Below is a small trained network, with its code and all its weights. Each question gives an input and a class and asks what happens when units are switched off, that is, made to give their printed mean instead of their output.

import numpy as np


def w(rows, s, z=0):
    codes = np.array(rows[::2]) - 128.0
    scale = np.full(codes.shape[1], s)
    scale[-1] = z or s
    return codes * scale


def f(y):
    return np.maximum(y, 0)


def log_softmax(a):
    a = a - a.max(-1, keepdims=True)
    return a - np.log(np.exp(a).sum(-1, keepdims=True))


def net(x, mask):
    res = np.array(x, float).reshape(1, 5) / 4 @ E
    y = f(res @ A[0][:, :-1].T + A[0][:, -1])
    res = res + np.where(mask, y, B[0][:, -1]) @ B[0][:, :-1]
    return log_softmax(res[-1] @ U[:, :-1].T + U[:, -1])


A, B = {}, {}
E = w([
[59,52,168],'x0',
[87,113,2],'x1',
[127,127,130],'x2',
[126,128,129],'x3',
[224,45,109],'x4',
],0.0091)
A[0] = w([
[191,125,198,73],'n0',
[80,67,117,73],'n1',
[81,191,134,158],'n2',
[148,171,70,89],'n3',
[85,54,144,85],'n4',
[105,144,8,69],'n5',
[163,163,223,1],'n6',
[89,142,144,175],'n7',
[109,90,36,55],'n8',
[93,206,172,41],'n9',
[67,87,140,82],'n10',
[81,177,153,84],'n11',
[89,185,181,136],'n12',
[72,243,101,148],'n13',
[84,162,75,81],'n14',
[160,134,185,57],'n15',
[167,71,73,108],'n16',
[238,64,180,111],'n17',
[91,161,105,51],'n18',
[161,178,77,103],'n19',
[176,182,130,76],'n20',
[130,142,161,93],'n21',
[160,113,221,120],'n22',
[176,127,200,86],'n23',
[216,78,163,145],'n24',
[89,109,60,80],'n25',
[182,220,146,73],'n26',
[200,77,130,90],'n27',
[136,134,155,59],'n28',
[169,204,103,106],'n29',
[97,89,167,158],'n30',
[57,44,137,104],'n31',
[174,198,21,112],'n32',
[78,161,117,143],'n33',
[207,188,109,83],'n34',
[84,63,114,94],'n35',
[125,188,223,97],'n36',
[75,208,178,126],'n37',
[187,168,93,76],'n38',
],0.011,0.0048)
B[0] = w([
[70,64,132,204],'n0',
[134,111,203,171],'n1',
[209,46,122,212],'n2',
[94,142,183,178],'n3',
[176,157,187,183],'n4',
[40,86,187,221],'n5',
[2,108,143,199],'n6',
[187,139,96,185],'n7',
[13,54,114,199],'n8',
[133,52,111,195],'n9',
[173,76,186,170],'n10',
[195,33,121,183],'n11',
[176,70,79,218],'n12',
[190,72,115,254],'n13',
[102,81,110,181],'n14',
[24,97,113,173],'n15',
[152,54,81,204],'n16',
[146,69,97,251],'n17',
[108,45,114,153],'n18',
[134,118,212,185],'n19',
[137,101,203,173],'n20',
[49,84,77,154],'n21',
[87,146,125,226],'n22',
[22,77,103,202],'n23',
[162,85,71,234],'n24',
[55,115,138,185],'n25',
[98,133,208,205],'n26',
[142,71,81,197],'n27',
[63,113,119,139],'n28',
[177,142,198,198],'n29',
[245,193,201,190],'n30',
[180,178,208,205],'n31',
[118,103,199,236],'n32',
[172,60,90,187],'n33',
[160,144,202,199],'n34',
[139,152,225,178],'n35',
[63,77,96,235],'n36',
[177,40,75,234],'n37',
[140,136,158,178],'n38',
],0.0054,0.007)
U = w([
[41,112,121,73],'0',
[213,87,55,53],'1',
[175,162,239,55],'2',
[154,134,110,254],'3',
[149,135,115,222],'4',
[191,206,55,151],'5',
[158,250,44,63],'6',
],0.011,0.0076)

Each question gives the input, the list of numbers given to net, and the class t.
The units are the neurons (one row each of A and B). Each row of codes is followed by its name. A weight is (code - 128) times the scale printed after its matrix; where a second scale follows, it is the last column's (A, B and U).
mask holds one flag per neuron, in row order. A switched-off neuron (its flag False) gives its mean, the last column of its row in B, instead of its output. The means were averaged over made-up inputs and are rounded, as every weight is.
A unit's drop is (log p(t) with every unit on - log p(t) with that unit switched off) / (log p(t) with every unit on - log p(t) with every unit switched off).
The circuit of an input: a set's keep is (log p(t) with only the set's units on - log p(t) with every unit switched off) / (log p(t) with every unit on - log p(t) with every unit switched off). Starting from the 12 units with the biggest drops (on a tie, the unit counted first), units are removed one at a time, each time the one whose removal leaves the highest keep (on an exact tie, the one counted first), for as long as the keep stays at least 0.8.
units of the circuit, in order: the units of the circuit, biggest drop first
most important unit: the unit with the biggest drop
top k neurons: the k neurons with the biggest drops, biggest first
drop of u: that unit's drop, to one decimal
input [-5,7,-7,-7,1], class 0: units of the circuit, in order => (n5, n8)
input [-8,-1,8,-3,6], class 2: most important unit => n34
input [-1,5,7,2,-8], class 1: units of the circuit, in order => (n13, n2, n33)
input [-2,6,-6,6,-8], class 1: units of the circuit, in order => (n13, n2)
input [3,8,1,-7,4], class 0: units of the circuit, in order => (n8, n5)
input [-5,-7,6,-1,-6], class 0: units of the circuit, in order => (n6, n36)
input [-4,-5,-5,1,-2], class 0: top 2 neurons => (n6, n36)
input [-7,-1,-1,-5,-5], class 2: units of the circuit, in order => (n26, n29)
input [8,0,-1,-3,6], class 2: top 2 neurons => (n31, n35)
input [-6,6,6,-5,-7], class 1: top 3 neurons => (n13, n2, n33)
input [2,-7,-1,5,-6], class 0: top 2 neurons => (n6, n36)
input [8,-4,1,6,-6], class 2: top 2 neurons => (n30, n31)
input [3,-6,-7,2,-7], class 1: top 2 neurons => (n37, n12)
input [-8,8,-1,-1,-1], class 0: units of the circuit, in order => (n5)
input [-4,3,-1,3,-5], class 1: top 2 neurons => (n13, n2)
input [4,6,-7,-7,-7], class 1: drop of n25 => -0.1
input [-6,-7,3,-5,6], class 0: drop of n23 => 0.2
input [-6,-1,1,2,1], class 2: drop of n15 => 0.0
input [-8,2,6,4,-5], class 2: drop of n26 => 0.1
input [-3,-5,0,-3,-8], class 1: top neuron => (n37)
